Below are the code and all the weights of a small trained network. Each question names an input and a target symbol and asks about switching units off, where a switched-off unit gives its printed mean instead of its output.

import numpy as np


def w(rows, s, z=0):
    codes = np.array(rows[::2]) - 128.0
    scale = np.full(codes.shape[1], s)
    scale[-1] = z or s
    return codes * scale


def f(y):
    return np.maximum(y, 0)


def softmax(a):
    e = np.exp(a - a.max(-1, keepdims=True))
    return e / e.sum(-1, keepdims=True)


def log_softmax(a):
    a = a - a.max(-1, keepdims=True)
    return a - np.log(np.exp(a).sum(-1, keepdims=True))


def net(x, mask):
    ids = ['Σαβγδεζμφψ'.index(c) for c in x.split()]
    T = len(ids)
    res = E[ids] + P[:T]
    r = res
    for j in range(3):
        rows = slice(3 * j, 3 * j + 3)
        q, k, v = (r @ M[0][rows].T for M in (Q, K, V))
        z = softmax(np.where(np.tri(T) > 0, q @ k.T / 3**0.5, -1e9)) @ v
        o = O[0][rows]
        res = res + np.where(mask[j], z, o[:, -1]) @ o[:, :-1]
    y = f(res @ A[0][:, :-1].T + A[0][:, -1])
    res = res + np.where(mask[3:7], y, B[0][:, -1]) @ B[0][:, :-1]
    return log_softmax(res[-1] @ U[:, :-1].T + U[:, -1])


Q, K, V, O, A, B = {}, {}, {}, {}, {}, {}
E = w([
[140,137,154,216,213],'Σ',
[126,77,117,171,134],'α',
[98,79,81,165,123],'β',
[182,76,131,184,106],'γ',
[103,82,156,168,202],'δ',
[175,22,107,140,74],'ε',
[103,104,60,235,80],'ζ',
[88,104,95,203,128],'μ',
[164,2,194,107,167],'φ',
[216,70,211,139,177],'ψ',
],0.013)
P = w([
[97,7,52,165,172],'0',
[44,96,186,66,128],'1',
[233,112,172,180,95],'2',
[181,115,77,100,236],'3',
[29,145,176,45,75],'4',
[141,171,202,192,156],'5',
[182,127,49,117,220],'6',
[37,225,176,60,71],'7',
[159,195,212,232,142],'8',
[179,108,49,109,234],'9',
],0.014)
Q[0] = w([
[42,93,169,158,132],'head 0',
[142,127,226,238,48],'head 0',
[163,109,178,178,135],'head 0',
[91,174,163,165,171],'head 1',
[87,159,186,90,34],'head 1',
[142,113,53,76,188],'head 1',
[91,166,189,58,102],'head 2',
[118,33,42,109,254],'head 2',
[166,64,142,135,117],'head 2',
],0.0091)
K[0] = w([
[117,174,88,104,74],'head 0',
[105,249,198,67,86],'head 0',
[64,208,135,88,63],'head 0',
[91,133,125,96,114],'head 1',
[178,208,135,53,84],'head 1',
[135,7,98,146,114],'head 1',
[184,177,97,91,94],'head 2',
[121,84,123,188,160],'head 2',
[35,74,119,124,173],'head 2',
],0.011)
V[0] = w([
[193,49,103,120,112],'head 0',
[233,97,121,147,23],'head 0',
[255,120,250,122,191],'head 0',
[202,209,69,235,98],'head 1',
[139,154,235,196,166],'head 1',
[154,86,76,187,138],'head 1',
[12,126,132,178,123],'head 2',
[227,108,163,179,159],'head 2',
[101,93,77,204,127],'head 2',
],0.012)
O[0] = w([
[133,78,143,173,81,180],'head 0',
[97,144,254,194,111,95],'head 0',
[51,69,155,150,216,85],'head 0',
[59,197,221,165,166,62],'head 1',
[57,48,204,133,165,131],'head 1',
[140,180,142,161,117,217],'head 1',
[51,175,134,134,206,191],'head 2',
[130,99,153,159,111,170],'head 2',
[20,191,129,123,129,253],'head 2',
],0.0094,0.012)
A[0] = w([
[37,75,127,50,54,253],'neuron 0',
[149,158,137,218,87,157],'neuron 1',
[62,130,52,152,33,188],'neuron 2',
[70,103,195,82,1,104],'neuron 3',
],0.0087,0.002)
B[0] = w([
[184,162,158,2,96,205],'neuron 0',
[227,149,225,129,81,221],'neuron 1',
[107,116,129,81,192,249],'neuron 2',
[106,113,96,44,230,182],'neuron 3',
],0.0077,0.012)
U = w([
[114,127,58,77,192,139],'Σ',
[126,160,112,90,140,255],'α',
[162,157,91,108,115,247],'β',
[79,182,202,132,106,56],'γ',
[181,85,1,147,122,79],'δ',
[119,129,224,147,75,133],'ε',
[211,157,147,117,33,64],'ζ',
[190,174,42,120,110,58],'μ',
[129,70,127,183,125,164],'φ',
[5,113,146,159,148,57],'ψ',
],0.0094,0.0051)

Each question gives the input, a string of symbols that net reads in full, and the target symbol t.
The units are the heads (3 rows each of Q, K, V and O) and the neurons (one row each of A and B). Each row of codes is followed by its name. A weight is (code - 128) times the scale printed after its matrix; where a second scale follows, it is the last column's (O, A, B and U).
mask holds one flag per unit, heads first, then neurons. A switched-off unit (its flag False) gives its mean, the last column of its rows in O or B, instead of its output. The means were averaged over made-up inputs and are rounded, as every weight is.
A unit's drop is (log p(t) with every unit on - log p(t) with that unit switched off) / (log p(t) with every unit on - log p(t) with every unit switched off).
The circuit of an input: a set's keep is (log p(t) with only the set's units on - log p(t) with every unit switched off) / (log p(t) with every unit on - log p(t) with every unit switched off). Starting from all 7 units, units are removed one at a time, each time the one whose removal leaves the highest keep (on an exact tie, the one counted first), for as long as the keep stays at least 0.8.
units of the circuit, in order: the units of the circuit, biggest drop first
k most important neurons: the k neurons with the biggest drops, biggest first
which heads matter: for each layer, one digit per head in row order, 1 if its drop is at least 0.15 and else 0, layers parted by /
input γ ε Σ ζ, target ε: which heads matter -> 100
input ζ φ Σ, target φ: units of the circuit, in order -> [head 0; neuron 0]
input ε ζ Σ ε ζ ζ ψ, target ζ: which heads matter -> 110
input ψ δ γ, target δ: which heads matter -> 100
input ψ ζ ζ α, target φ: which heads matter -> 101
input γ μ α ε φ δ δ β, target Σ: units of the circuit, in order -> [head 1; neuron 3]
input φ ε ζ φ Σ α μ δ, target Σ: which heads matter -> 010
input ζ ψ γ, target ψ: units of the circuit, in order -> [head 0]
input ψ μ Σ δ α Σ Σ ε ε, target ε: units of the circuit, in order -> [head 1; head 0]
input φ μ Σ α ζ μ, target ζ: which heads matter -> 100
input Σ Σ Σ β, target ψ: units of the circuit, in order -> [head 1; head 2]
input ψ ψ ε γ ε ζ μ, target φ: units of the circuit, in order -> [head 0; head 2]
input ε μ β ψ β γ α ε γ ζ, target ζ: units of the circuit, in order -> [head 0; head 1; neuron 1]
input ζ Σ ζ α ε, target Σ: 3 most important neurons -> [neuron 3; neuron 1; neuron 2]
input μ γ ζ Σ ε Σ γ ε Σ, target ε: which heads matter -> 011
input ζ γ φ φ ζ α ζ Σ α Σ, target γ: units of the circuit, in order -> [head 2; head 1]
input Σ β β ε, target ψ: which heads matter -> 011
input Σ α ε ζ ψ ε, target ψ: units of the circuit, in order -> [head 0]
input ψ γ μ ε ε ε, target ε: which heads matter -> 110
input ε ε μ β, target ζ: units of the circuit, in order -> [head 0; head 1]
input ψ ε γ γ ψ ψ β, target φ: units of the circuit, in order -> [head 0; head 2]
input φ ψ ε α ζ δ φ φ γ, target φ: units of the circuit, in order -> [head 1; head 2; neuron 0]
input Σ ζ Σ ε Σ α, target Σ: which heads matter -> 100
input ε ψ Σ, target ψ: which heads matter -> 110
